Below are the code and all the weights of a small trained network. Each question names an input and a class and asks about switching units off, where a switched-off unit gives its printed mean instead of its output.

import numpy as np


def w(rows, s, z=0):
    codes = np.array(rows[::2]) - 128.0
    scale = np.full(codes.shape[1], s)
    scale[-1] = z or s
    return codes * scale


def f(y):
    return y / 2 * (1 + np.tanh(0.7978845608 * (y + 0.044715 * y**3)))


def log_softmax(a):
    a = a - a.max(-1, keepdims=True)
    return a - np.log(np.exp(a).sum(-1, keepdims=True))


def net(x, mask):
    res = np.array(x, float).reshape(1, 6) / 4 @ E
    y = f(res @ A[0][:, :-1].T + A[0][:, -1])
    res = res + np.where(mask, y, B[0][:, -1]) @ B[0][:, :-1]
    return log_softmax(res[-1] @ U[:, :-1].T + U[:, -1])


A, B = {}, {}
E = w([
[132,131,128,122,128,126],'x0',
[131,123,127,131,127,119],'x1',
[228,218,105,162,112,45],'x2',
[149,166,232,122,2,172],'x3',
[89,231,87,56,144,174],'x4',
[254,47,96,140,83,188],'x5',
],0.0091)
A[0] = w([
[79,51,129,113,155,178,42],'neuron 1',
[104,100,1,132,179,112,114],'neuron 2',
[119,176,202,110,25,166,24],'neuron 3',
[234,78,98,125,134,204,77],'neuron 4',
[210,191,109,153,148,74,69],'neuron 5',
[105,191,70,46,103,161,151],'neuron 6',
[90,103,172,189,136,95,253],'neuron 7',
],0.013,0.0049)
B[0] = w([
[76,114,179,139,16,125,204],'neuron 1',
[167,149,129,235,129,175,245],'neuron 2',
[110,108,66,252,200,147,224],'neuron 3',
[88,246,107,82,157,74,225],'neuron 4',
[2,69,227,136,52,175,205],'neuron 5',
[216,132,148,113,69,29,230],'neuron 6',
[213,250,109,100,107,60,200],'neuron 7',
],0.0086,0.012)
U = w([
[31,98,191,150,24,139,56],'0',
[112,115,100,226,152,127,72],'1',
[46,244,122,88,156,85,64],'2',
[134,140,146,139,86,105,240],'3',
[124,152,161,133,99,112,253],'4',
[192,119,140,128,58,56,132],'5',
[152,58,114,90,146,103,73],'6',
],0.011,0.007)

Each question gives the input, the list of numbers given to net, and the class t.
The units are the neurons (one row each of A and B). Each row of codes is followed by its name. A weight is (code - 128) times the scale printed after its matrix; where a second scale follows, it is the last column's (A, B and U).
mask holds one flag per neuron, in row order. A switched-off neuron (its flag False) gives its mean, the last column of its row in B, instead of its output. The means were averaged over made-up inputs and are rounded, as every weight is.
A unit's drop is (log p(t) with every unit on - log p(t) with that unit switched off) / (log p(t) with every unit on - log p(t) with every unit switched off).
The circuit of an input: a set's keep is (log p(t) with only the set's units on - log p(t) with every unit switched off) / (log p(t) with every unit on - log p(t) with every unit switched off). Starting from all 7 units, units are removed one at a time, each time the one whose removal leaves the highest keep (on an exact tie, the one counted first), for as long as the keep stays at least 0.8.
units of the circuit, in order: the units of the circuit, biggest drop first
top k neurons: the k neurons with the biggest drops, biggest first
drop of u: that unit's drop, to one decimal
input [1,-1,-1,2,-4,-4], class 2: units of the circuit, in order : (neuron 6; neuron 7)
input [7,1,5,7,7,-7], class 1: top 3 neurons : (neuron 3; neuron 4; neuron 7)
input [-1,3,-3,-2,5,0], class 5: top 3 neurons : (neuron 6; neuron 5; neuron 3)
input [-4,1,7,7,1,-5], class 0: top 3 neurons : (neuron 5; neuron 2; neuron 4)
input [8,0,0,3,7,-3], class 3: units of the circuit, in order : (neuron 6)
input [3,3,1,-1,5,0], class 5: units of the circuit, in order : (neuron 6; neuron 4)
input [7,5,-3,-7,-1,8], class 2: top 2 neurons : (neuron 4; neuron 3)
input [-5,-2,0,-5,-7,-4], class 5: top 3 neurons : (neuron 7; neuron 3; neuron 4)
input [1,6,-7,1,-8,-1], class 5: top 2 neurons : (neuron 7; neuron 5)
input [4,3,-1,7,3,6], class 1: top 2 neurons : (neuron 3; neuron 7)
input [6,1,6,5,-2,5], class 0: top 2 neurons : (neuron 5; neuron 7)
input [0,1,1,-8,8,3], class 1: top 2 neurons : (neuron 2; neuron 7)
input [-5,3,-4,6,4,6], class 1: top 3 neurons : (neuron 3; neuron 7; neuron 5)
input [-8,-2,-5,6,-2,-6], class 3: top neuron : (neuron 7)
input [4,-6,1,4,7,-5], class 5: drop of neuron 4 : 0.2
input [-3,-6,-2,-1,7,0], class 5: drop of neuron 4 : 0.1
input [0,-8,2,-8,6,-8], class 1: drop of neuron 6 : -0.1
